Where the symbols take the items:
j397: c>., y>j257, r>., z>., l>j56, f>j644
j826: c>j634, y>., r>j900, z>., l>., f>j487
j946: c>j485, y>j157, r>j913, z>j987, l>j513, f>j489
j383: c>j913, y>j422, r>j485, z>j583, l>j455, f>j34
j583: c>j487, y>j35, r>j236, z>j383, l>j268, f>j634
j422: c>., y>j383, r>j203, z>j35, l>., f>.
j203: c>j157, y>j485, r>j422, z>j87, l>j95, f>j860
j900: c>j997, y>j521, r>j826, z>j489, l>j502, f>j987
j278: c>j268, y>., r>j825, z>., l>j487, f>.
j87: c>j575, y>j236, r>j35, z>j203, l>j644, f>j56
j35: c>j720, y>j583, r>j87, z>j422, l>j750, f>j763
j553: c>j644, y>j825, r>., z>., l>j575, f>.
j763: c>., y>j634, r>j56, z>., l>., f>j35
j521: c>j56, y>j900, r>., z>., l>., f>j575
j860: c>., y>j436, r>., z>j56, l>., f>j203
j487: c>j583, y>j720, r>j987, z>j913, l>j278, f>j826
j634: c>j826, y>j763, r>j997, z>j34, l>j263, f>j583
j257: c>j502, y>j397, r>j263, z>j170, l>j997, f>j445
j997: c>j900, y>j56, r>j634, z>j436, l>j257, f>j236
j513: c>j246, y>., r>., z>j825, l>j946, f>.
j825: c>j445, y>j553, r>j278, z>j513, l>j987, f>j502
j750: c>., y>j268, r>j644, z>., l>j35, f>.
j502: c>j257, y>., r>., z>., l>j900, f>j825
j489: c>j436, y>., r>., z>j900, l>., f>j946
j485: c>j946, y>j203, r>j383, z>j236, l>j246, f>j436
j34: c>., y>., r>j436, z>j634, l>., f>j383
j170: c>., y>., r>., z>j257, l>j436, f>j246
j575: c>j87, y>j987, r>j720, z>j157, l>j553, f>j521
j987: c>j236, y>j575, r>j487, z>j946, l>j825, f>j900
j157: c>j203, y>j946, r>., z>j575, l>., f>.
j455: c>., y>., r>j246, z>j268, l>j383, f>.
j268: c>j278, y>j750, r>j445, z>j455, l>j583, f>j263
j95: c>., y>j246, r>., z>j644, l>j203, f>.
j236: c>j987, y>j87, r>j583, z>j485, l>j445, f>j997
j56: c>j521, y>j997, r>j763, z>j860, l>j397, f>j87
j913: c>j383, y>., r>j946, z>j487, l>., f>.
j720: c>j35, y>j487, r>j575, z>., l>., f>.
j436: c>j489, y>j860, r>j34, z>j997, l>j170, f>j485
j445: c>j825, y>j644, r>j268, z>j246, l>j236, f>j257
j644: c>j553, y>j445, r>j750, z>j95, l>j87, f>j397
j246: c>j513, y>j95, r>j455, z>j445, l>j485, f>j170
j263: c>., y>., r>j257, z>., l>j634, f>j268

In the rows, 42 means zero.

The rows follow the links: the fewer symbols apart two items are, the more alike their rows tend to be.

Each row is also shifted at random along 9 hidden directions that mean nothing.

Known rows, each with its item:
[44, 47, 43, 49, 37, 44, 39, 24, 49, 42, 58, 49, 34, 39, 42, 27, 61, 40, 43, 23, 43, 50, 39, 42, 32, 32, 30, 45, 36, 20, 30, 45, 19, 46, 47, 53, 29, 61, 42, 59, 46, 47, 43, 50, 43, 36, 43, 36, 35, 40, 23, 44, 25, 30]: j236
[39, 47, 41, 48, 47, 44, 36, 47, 63, 33, 34, 30, 38, 42, 50, 49, 42, 44, 48, 47, 57, 46, 38, 38, 38, 53, 39, 30, 40, 51, 51, 39, 48, 36, 44, 43, 52, 33, 34, 48, 22, 38, 41, 35, 39, 50, 48, 38, 29, 42, 40, 56, 33, 47]: j157
[45, 43, 44, 41, 43, 47, 40, 45, 41, 49, 33, 33, 43, 47, 37, 41, 39, 36, 46, 44, 37, 33, 37, 53, 30, 33, 40, 45, 38, 33, 49, 47, 34, 48, 42, 38, 45, 34, 38, 43, 36, 44, 39, 43, 50, 40, 51, 44, 36, 53, 54, 42, 40, 35]: j513
[47, 46, 46, 44, 46, 39, 36, 42, 42, 38, 42, 37, 40, 51, 35, 43, 40, 36, 40, 38, 48, 40, 51, 52, 39, 32, 37, 39, 44, 31, 44, 37, 39, 41, 36, 40, 47, 37, 39, 56, 29, 32, 39, 43, 40, 42, 47, 48, 33, 38, 44, 41, 38, 41]: j489
[48, 56, 49, 41, 44, 42, 46, 43, 30, 42, 55, 31, 46, 44, 37, 58, 65, 54, 40, 37, 51, 46, 34, 35, 46, 21, 53, 37, 38, 43, 46, 28, 38, 43, 32, 34, 34, 56, 41, 49, 16, 55, 44, 44, 31, 34, 45, 33, 29, 20, 38, 41, 36, 36]: j485
[36, 41, 38, 37, 41, 46, 39, 38, 43, 40, 44, 36, 49, 30, 45, 58, 42, 38, 39, 35, 25, 43, 60, 42, 48, 57, 45, 43, 36, 47, 46, 45, 41, 42, 41, 41, 41, 39, 34, 48, 47, 55, 36, 52, 42, 45, 41, 49, 41, 53, 49, 39, 59, 53]: j750
[39, 44, 45, 42, 41, 51, 53, 44, 46, 48, 41, 39, 48, 32, 37, 52, 34, 61, 36, 49, 26, 47, 39, 45, 39, 61, 47, 42, 37, 58, 55, 45, 29, 51, 34, 45, 47, 38, 42, 35, 47, 39, 40, 33, 40, 42, 45, 39, 47, 55, 39, 44, 48, 48]: j246
[40, 53, 48, 42, 45, 42, 37, 39, 42, 38, 44, 30, 41, 46, 38, 48, 45, 43, 37, 39, 49, 50, 55, 43, 50, 39, 49, 48, 38, 50, 43, 43, 43, 36, 33, 41, 44, 35, 40, 48, 28, 37, 39, 43, 38, 35, 37, 50, 29, 38, 38, 46, 43, 41]: j383
[38, 51, 43, 48, 40, 38, 53, 34, 39, 48, 32, 35, 42, 45, 34, 31, 40, 62, 40, 52, 37, 59, 48, 51, 56, 40, 51, 62, 46, 48, 36, 52, 38, 38, 38, 53, 49, 34, 56, 37, 54, 29, 44, 30, 47, 41, 32, 59, 48, 46, 39, 40, 40, 49]: j583
[44, 35, 36, 35, 44, 43, 66, 42, 32, 48, 50, 53, 35, 34, 34, 39, 46, 53, 41, 37, 57, 30, 25, 30, 41, 34, 57, 42, 54, 51, 44, 32, 41, 42, 43, 37, 36, 51, 63, 31, 61, 33, 50, 31, 48, 42, 43, 28, 61, 30, 31, 44, 41, 38]: j825
[38, 38, 45, 50, 43, 51, 23, 40, 54, 35, 35, 39, 39, 39, 44, 42, 25, 52, 39, 32, 56, 55, 60, 36, 49, 41, 54, 43, 31, 63, 29, 62, 38, 40, 50, 36, 62, 55, 64, 43, 57, 34, 52, 47, 50, 47, 22, 50, 30, 30, 40, 62, 35, 49]: j263
[48, 47, 49, 45, 45, 41, 32, 54, 40, 42, 55, 52, 42, 47, 44, 47, 44, 35, 40, 43, 44, 36, 37, 45, 40, 39, 34, 35, 42, 44, 42, 33, 50, 45, 40, 33, 37, 42, 40, 43, 30, 44, 42, 46, 32, 39, 41, 37, 26, 36, 43, 40, 43, 31]: j436
[44, 43, 37, 49, 47, 40, 43, 51, 50, 48, 27, 57, 41, 44, 39, 35, 22, 46, 41, 68, 26, 47, 42, 54, 37, 69, 26, 34, 46, 56, 51, 46, 54, 40, 41, 44, 55, 27, 39, 31, 46, 32, 37, 36, 42, 52, 39, 40, 50, 51, 56, 43, 54, 50]: j900
[39, 43, 47, 50, 42, 43, 39, 42, 49, 31, 48, 45, 37, 41, 51, 48, 40, 40, 51, 45, 59, 43, 45, 26, 45, 45, 37, 34, 42, 49, 44, 46, 51, 39, 47, 44, 34, 46, 38, 43, 36, 39, 46, 40, 35, 41, 43, 37, 34, 37, 38, 50, 35, 38]: j203
[41, 40, 42, 42, 44, 35, 46, 56, 32, 41, 33, 49, 50, 45, 47, 55, 30, 48, 42, 71, 38, 45, 53, 33, 60, 59, 48, 36, 51, 72, 50, 39, 80, 32, 39, 36, 45, 27, 39, 20, 40, 43, 40, 35, 33, 49, 32, 43, 50, 35, 61, 41, 68, 59]: j763
[44, 50, 34, 38, 49, 38, 41, 49, 39, 48, 36, 36, 39, 44, 41, 39, 54, 37, 41, 48, 47, 45, 32, 44, 37, 40, 46, 43, 41, 45, 46, 31, 52, 33, 41, 39, 47, 37, 41, 41, 28, 53, 39, 46, 45, 41, 41, 36, 40, 35, 50, 44, 47, 39]: j487
[44, 39, 45, 46, 32, 49, 47, 46, 53, 50, 28, 27, 50, 47, 44, 37, 35, 42, 46, 55, 17, 38, 43, 62, 46, 50, 36, 56, 39, 35, 42, 54, 35, 52, 48, 44, 46, 12, 36, 36, 50, 38, 34, 30, 48, 51, 49, 62, 36, 77, 48, 39, 37, 50]: j644
[33, 46, 34, 44, 49, 42, 41, 51, 70, 37, 41, 39, 35, 33, 54, 38, 46, 44, 43, 40, 54, 48, 30, 41, 40, 64, 43, 42, 43, 57, 42, 31, 48, 28, 51, 42, 55, 29, 47, 43, 34, 35, 41, 36, 40, 55, 42, 37, 36, 47, 30, 55, 34, 45]: j720
[45, 43, 48, 37, 40, 49, 39, 64, 41, 47, 43, 28, 52, 49, 50, 57, 49, 25, 48, 56, 32, 23, 27, 47, 37, 43, 38, 40, 35, 40, 55, 31, 57, 48, 42, 24, 33, 16, 22, 32, 21, 61, 30, 40, 35, 43, 55, 39, 24, 58, 54, 38, 48, 37]: j95

Start, symbols taken left to right, then the item you end at.
Answer with the item's name.
[38, 44, 40, 42, 43, 41, 30, 41, 49, 37, 45, 41, 42, 41, 55, 44, 50, 25, 44, 44, 38, 45, 47, 38, 41, 55, 34, 41, 36, 39, 42, 43, 54, 34, 46, 45, 35, 36, 25, 45, 34, 58, 35, 51, 36, 42, 41, 39, 36, 46, 44, 41, 51, 42]
c y l c y r r y -> j268
[45, 48, 42, 43, 47, 38, 42, 36, 34, 43, 39, 45, 38, 45, 34, 42, 41, 38, 46, 49, 45, 43, 48, 37, 34, 35, 38, 34, 43, 35, 52, 45, 45, 39, 33, 46, 38, 52, 34, 45, 33, 41, 43, 46, 44, 36, 47, 38, 45, 34, 54, 43, 46, 36]
r z z z z c -> j383
[41, 31, 47, 45, 36, 48, 48, 48, 61, 37, 50, 47, 42, 37, 50, 37, 31, 43, 41, 31, 42, 32, 37, 47, 49, 55, 41, 49, 48, 46, 29, 40, 36, 47, 56, 37, 44, 26, 55, 42, 64, 22, 43, 32, 44, 54, 42, 51, 39, 60, 24, 47, 30, 43]
f r y l c f f -> j487
[46, 43, 42, 49, 42, 45, 35, 48, 54, 32, 25, 23, 44, 50, 42, 47, 41, 49, 45, 47, 55, 48, 51, 46, 53, 33, 44, 34, 44, 45, 40, 42, 49, 40, 46, 34, 60, 34, 43, 51, 26, 34, 40, 36, 42, 55, 40, 54, 32, 30, 49, 50, 31, 58]
y c l y l -> j56
[48, 34, 40, 45, 44, 47, 31, 41, 44, 41, 36, 45, 37, 44, 35, 40, 27, 28, 40, 42, 43, 37, 55, 46, 36, 44, 35, 35, 38, 42, 42, 50, 42, 45, 45, 33, 50, 36, 39, 45, 53, 33, 39, 46, 49, 47, 39, 44, 40, 44, 53, 48, 44, 46]
c l r f z c z -> j487
[51, 43, 44, 54, 41, 44, 18, 45, 45, 38, 43, 46, 41, 54, 48, 38, 37, 29, 44, 51, 45, 50, 50, 43, 36, 44, 24, 30, 30, 44, 41, 50, 51, 44, 43, 35, 44, 39, 28, 43, 32, 46, 37, 48, 37, 44, 34, 38, 25, 32, 46, 53, 38, 44]
r r r r c y c -> j56
[42, 36, 33, 33, 47, 42, 42, 33, 28, 45, 44, 48, 39, 38, 32, 47, 36, 24, 37, 40, 37, 34, 62, 37, 40, 50, 44, 37, 43, 43, 51, 46, 50, 37, 37, 40, 37, 38, 31, 43, 56, 43, 36, 51, 50, 38, 43, 40, 57, 46, 53, 40, 65, 46]
l r l y -> j553
[46, 51, 44, 43, 39, 44, 40, 52, 56, 45, 50, 31, 50, 44, 54, 45, 67, 32, 46, 39, 25, 35, 24, 55, 39, 44, 32, 48, 38, 25, 37, 23, 41, 45, 51, 34, 31, 26, 30, 51, 21, 58, 32, 46, 33, 51, 53, 43, 19, 57, 41, 37, 35, 36]
z f y z z z -> j997
[38, 46, 40, 43, 52, 39, 28, 36, 47, 34, 45, 46, 32, 44, 40, 43, 37, 24, 40, 42, 59, 44, 56, 33, 35, 52, 36, 33, 36, 48, 52, 47, 53, 30, 35, 44, 41, 37, 29, 47, 33, 37, 37, 48, 41, 35, 41, 36, 37, 38, 42, 50, 51, 38]
z y y l c -> j268
[45, 42, 38, 47, 46, 41, 19, 37, 40, 36, 30, 34, 37, 54, 43, 36, 41, 37, 43, 43, 63, 55, 54, 40, 39, 28, 43, 32, 34, 42, 39, 53, 47, 34, 41, 41, 57, 56, 37, 47, 30, 47, 43, 51, 46, 39, 31, 42, 39, 18, 48, 51, 36, 49]
c r l l l -> j257
[41, 32, 38, 39, 35, 44, 68, 42, 48, 47, 35, 34, 43, 40, 40, 32, 42, 55, 46, 44, 46, 35, 25, 47, 43, 40, 51, 53, 53, 35, 41, 39, 31, 47, 45, 49, 44, 31, 51, 37, 57, 28, 43, 24, 49, 48, 53, 44, 61, 56, 28, 40, 31, 47]
c r l r y z l -> j246
[43, 35, 40, 46, 38, 52, 39, 26, 46, 41, 52, 45, 37, 33, 40, 38, 41, 42, 41, 27, 46, 49, 49, 36, 36, 43, 42, 39, 33, 41, 38, 57, 23, 51, 44, 46, 39, 57, 43, 50, 59, 41, 46, 45, 47, 39, 40, 36, 42, 40, 29, 54, 34, 43]
z f f r l z -> j583
[39, 44, 38, 49, 44, 43, 45, 39, 59, 39, 28, 37, 40, 36, 47, 39, 45, 56, 48, 45, 46, 51, 38, 39, 42, 45, 42, 38, 43, 45, 41, 46, 39, 39, 50, 50, 53, 49, 51, 44, 38, 40, 49, 40, 44, 53, 43, 43, 42, 41, 45, 51, 29, 49]
c f f z f -> j860
[37, 39, 47, 39, 38, 35, 44, 33, 31, 34, 46, 42, 41, 49, 48, 38, 41, 34, 48, 44, 59, 40, 50, 30, 49, 34, 44, 46, 49, 37, 41, 49, 51, 37, 38, 54, 29, 43, 33, 39, 43, 39, 44, 39, 41, 30, 44, 45, 51, 39, 34, 37, 42, 39]
r l l c y z r -> j487
[46, 48, 48, 50, 41, 40, 25, 61, 40, 51, 20, 31, 47, 63, 51, 28, 38, 46, 48, 68, 39, 49, 32, 54, 42, 28, 41, 52, 34, 51, 34, 52, 57, 41, 50, 33, 59, 32, 51, 22, 30, 54, 45, 42, 45, 43, 26, 54, 26, 37, 58, 45, 36, 41]
y y l f l f f -> j583
[48, 28, 40, 39, 36, 46, 48, 37, 34, 42, 60, 48, 41, 45, 40, 39, 39, 37, 35, 38, 50, 40, 38, 39, 42, 49, 42, 37, 42, 44, 46, 39, 34, 52, 32, 43, 34, 39, 29, 40, 54, 33, 38, 32, 41, 36, 45, 27, 57, 40, 16, 41, 42, 47]
z z l z -> j436
[44, 52, 40, 47, 49, 43, 44, 37, 49, 41, 37, 39, 34, 36, 30, 45, 45, 48, 40, 37, 46, 48, 55, 41, 49, 36, 45, 38, 45, 47, 39, 38, 43, 34, 45, 33, 51, 46, 56, 54, 40, 31, 43, 42, 44, 51, 37, 47, 32, 30, 52, 53, 37, 45]
c z l z c -> j825
[39, 41, 45, 45, 41, 49, 36, 41, 40, 43, 35, 37, 38, 42, 42, 38, 34, 43, 44, 41, 51, 42, 50, 37, 47, 32, 51, 50, 34, 57, 34, 56, 44, 41, 50, 31, 49, 41, 56, 33, 54, 40, 46, 44, 52, 41, 27, 48, 32, 39, 46, 53, 38, 44]
z l l l -> j383
